Below is a small trained network, with its code and all its weights. Each question gives an input and a class and asks what happens when units are switched off, that is, made to give their printed mean instead of their output.

import numpy as np


def w(rows, s, z=0):
    codes = np.array(rows[::2]) - 128.0
    scale = np.full(codes.shape[1], s)
    scale[-1] = z or s
    return codes * scale


def norm(h):
    return h / np.sqrt((h * h).mean(-1, keepdims=True) + 1e-5)


def f(y):
    return np.maximum(y, 0)


def log_softmax(a):
    a = a - a.max(-1, keepdims=True)
    return a - np.log(np.exp(a).sum(-1, keepdims=True))


def net(x, mask):
    res = np.array(x, float).reshape(1, 6) / 4 @ E
    u = 0
    for l in range(4):
        y = f(norm(res) @ A[l][:, :-1].T + A[l][:, -1])
        res = res + np.where(mask[u : u + 7], y, B[l][:, -1]) @ B[l][:, :-1]
        u += 7
    return log_softmax(norm(res)[-1] @ U[:, :-1].T + U[:, -1])


A, B = {}, {}
E = w([
[108,85,77,92,51,192,30,86,60,74,154],'x0',
[125,130,128,128,124,127,129,123,129,128,131],'x1',
[127,130,133,131,125,125,130,126,129,130,133],'x2',
[192,82,100,176,63,52,163,71,61,72,31],'x3',
[9,60,145,121,117,104,145,240,73,140,81],'x4',
[52,227,72,183,190,120,41,67,94,186,34],'x5',
],0.0012)
A[0] = w([
[164,85,107,148,103,50,131,89,100,72,60,2],'0.n0',
[110,100,130,61,85,229,21,90,2,58,160,32],'0.n1',
[171,110,101,140,88,37,140,106,78,66,24,34],'0.n2',
[122,136,132,148,123,144,127,146,125,117,116,86],'0.n3',
[89,186,107,190,227,103,102,115,141,214,95,129],'0.n4',
[194,152,117,152,102,87,147,66,147,92,98,105],'0.n5',
[172,157,222,164,179,93,220,144,152,180,179,100],'0.n6',
],0.0018,0.0021)
B[0] = w([
[143,123,141,212,96,227,208,121,50,196,113,168],'0.n0',
[103,94,21,176,50,116,98,146,251,152,100,226],'0.n1',
[122,136,136,203,102,214,202,126,84,200,151,201],'0.n2',
[151,131,115,116,132,109,113,123,115,145,140,128],'0.n3',
[141,133,188,71,53,152,143,154,125,31,98,250],'0.n4',
[103,113,132,139,142,147,118,163,96,173,175,212],'0.n5',
[114,102,32,144,69,135,98,144,160,100,102,240],'0.n6',
],0.0026,0.0017)
A[1] = w([
[127,123,131,101,133,132,135,115,94,115,146,31],'1.n0',
[138,167,229,136,244,4,203,149,177,168,82,28],'1.n1',
[126,134,152,111,138,92,127,104,118,112,148,41],'1.n2',
[56,73,122,129,113,137,135,216,104,106,86,250],'1.n3',
[92,128,191,53,243,141,73,138,149,182,223,7],'1.n4',
[143,78,152,155,125,81,150,75,72,132,147,49],'1.n5',
[73,189,147,133,230,105,41,96,64,149,75,4],'1.n6',
],0.0019,0.0012)
B[1] = w([
[138,133,135,131,141,160,112,118,138,109,91,128],'1.n0',
[119,88,6,178,34,128,85,118,191,102,104,183],'1.n1',
[140,152,131,146,146,128,115,132,124,113,95,128],'1.n2',
[180,138,128,133,192,89,90,50,134,147,188,255],'1.n3',
[140,167,113,234,113,193,213,156,59,157,140,161],'1.n4',
[108,164,136,155,155,173,164,144,104,147,129,147],'1.n5',
[150,158,222,15,71,127,157,111,98,18,78,158],'1.n6',
],0.0024,0.0022)
A[2] = w([
[33,49,121,110,99,119,126,200,71,130,90,100],'2.n0',
[84,76,132,88,170,93,130,163,64,151,104,30],'2.n1',
[207,152,136,97,183,117,114,60,133,146,161,7],'2.n2',
[35,63,141,122,157,70,122,191,36,152,99,70],'2.n3',
[151,96,168,150,121,84,185,75,67,164,93,60],'2.n4',
[188,81,179,62,147,124,210,198,177,129,212,66],'2.n5',
[239,192,96,117,142,174,105,4,137,101,162,62],'2.n6',
],0.0021,0.0012)
B[2] = w([
[235,153,124,166,178,75,101,11,194,138,198,197],'2.n0',
[200,154,156,138,156,93,79,67,142,122,177,148],'2.n1',
[82,64,174,168,178,51,86,124,116,151,155,146],'2.n2',
[240,139,165,155,174,64,89,21,163,171,217,183],'2.n3',
[128,149,116,156,141,190,167,195,84,161,155,179],'2.n4',
[100,173,167,68,124,118,85,80,51,87,10,243],'2.n5',
[75,49,172,163,201,4,89,121,85,195,181,250],'2.n6',
],0.0022,0.0019)
A[3] = w([
[140,162,91,179,154,70,229,200,217,155,46,91],'3.n0',
[94,200,82,160,101,112,42,44,33,122,35,196],'3.n1',
[84,181,111,112,147,253,107,158,167,166,177,72],'3.n2',
[169,145,133,183,175,38,152,105,183,138,158,96],'3.n3',
[211,21,150,60,53,126,188,146,105,36,180,160],'3.n4',
[73,171,126,77,168,221,116,223,153,136,177,2],'3.n5',
[89,170,159,87,193,149,73,126,166,177,214,159],'3.n6',
],0.0024,0.00078)
B[3] = w([
[81,69,40,99,43,214,31,87,140,93,168,210],'3.n0',
[123,140,186,41,164,144,200,235,195,96,148,252],'3.n1',
[149,98,114,183,100,110,197,137,69,112,53,180],'3.n2',
[111,86,133,92,145,123,57,127,89,161,195,213],'3.n3',
[45,252,157,95,212,141,121,174,162,142,56,232],'3.n4',
[185,122,121,196,105,121,191,81,61,130,79,173],'3.n5',
[185,90,127,181,95,108,197,117,66,136,92,209],'3.n6',
],0.0027,0.0029)
U = w([
[169,123,123,224,95,175,235,130,28,153,86,230],'0',
[81,227,207,13,182,140,144,187,167,66,66,183],'1',
[84,75,2,122,49,151,48,126,212,116,143,83],'2',
[169,100,180,132,213,36,80,74,115,188,240,3],'3',
],0.0075,0.00081)

Each question gives the input, the list of numbers given to net, and the class t.
The units are the neurons (one row each of A and B). Each row of codes is followed by its name. A weight is (code - 128) times the scale printed after its matrix; where a second scale follows, it is the last column's (A, B and U).
mask holds one flag per neuron, layer by layer. A switched-off neuron (its flag False) gives its mean, the last column of its row in B, instead of its output. The means were averaged over made-up inputs and are rounded, as every weight is.
A unit's drop is (log p(t) with every unit on - log p(t) with that unit switched off) / (log p(t) with every unit on - log p(t) with every unit switched off).
The circuit of an input: a set's keep is (log p(t) with only the set's units on - log p(t) with every unit switched off) / (log p(t) with every unit on - log p(t) with every unit switched off). Starting from the 12 units with the biggest drops (on a tie, the unit counted first), units are removed one at a time, each time the one whose removal leaves the highest keep (on an exact tie, the one counted first), for as long as the keep stays at least 0.8.
units of the circuit, in order: the units of the circuit, biggest drop first
top k neurons: the k neurons with the biggest drops, biggest first
k most important neurons of layer l: the k neurons of layer l with the biggest drops, biggest first
input [5,-2,6,-1,5,-5], class 1: units of the circuit, in order => 3.n4
input [-7,5,8,1,8,5], class 3: top 2 neurons => 2.n3, 2.n0
input [0,6,3,-7,4,-7], class 0: top 3 neurons => 3.n5, 0.n4, 1.n4
input [6,8,4,7,8,-2], class 3: top 4 neurons => 2.n3, 2.n0, 1.n3, 0.n4
input [-8,-2,-1,2,-8,-4], class 2: units of the circuit, in order => 3.n0, 0.n6
input [-2,4,2,6,-1,7], class 1: top 2 neurons => 3.n1, 3.n6
input [-1,-2,8,-7,1,-7], class 0: 2 most important neurons of layer 1 => 1.n4, 1.n6
input [5,8,3,-5,-7,-3], class 3: top 2 neurons => 2.n6, 3.n0
input [4,0,-3,5,-8,8], class 1: top 2 neurons => 3.n1, 1.n3
input [-8,4,-7,2,8,0], class 2: top 2 neurons => 1.n1, 3.n0
input [3,-7,7,-2,6,5], class 3: units of the circuit, in order => 2.n3, 2.n0
input [-8,-3,-8,0,-7,-4], class 2: top 4 neurons => 3.n0, 1.n3, 0.n6, 1.n1
input [-6,-2,4,-3,-6,-2], class 2: 2 most important neurons of layer 1 => 1.n3, 1.n1
input [-6,3,-1,4,6,-8], class 1: top 2 neurons => 3.n4, 2.n5
input [6,-5,-3,6,-3,-7], class 1: 2 most important neurons of layer 1 => 1.n1, 1.n4
input [5,-7,8,-1,-7,3], class 3: units of the circuit, in order => 2.n6
input [3,-6,-2,4,8,-7], class 3: units of the circuit, in order => 2.n0, 2.n3, 1.n3
input [-5,-7,3,-5,-1,-4], class 0: 3 most important neurons of layer 2 => 2.n0, 2.n5, 2.n6
input [-8,0,-4,4,3,7], class 2: top 2 neurons => 3.n0, 1.n1
input [-4,1,5,-2,-3,-5], class 1: units of the circuit, in order => 2.n5
input [7,-8,4,-5,8,-6], class 3: 2 most important neurons of layer 0 => 0.n4, 0.n6
input [-5,-3,-3,-2,5,1], class 2: top 2 neurons => 1.n1, 3.n0
input [5,-4,8,-6,5,4], class 0: 2 most important neurons of layer 3 => 3.n6, 3.n2
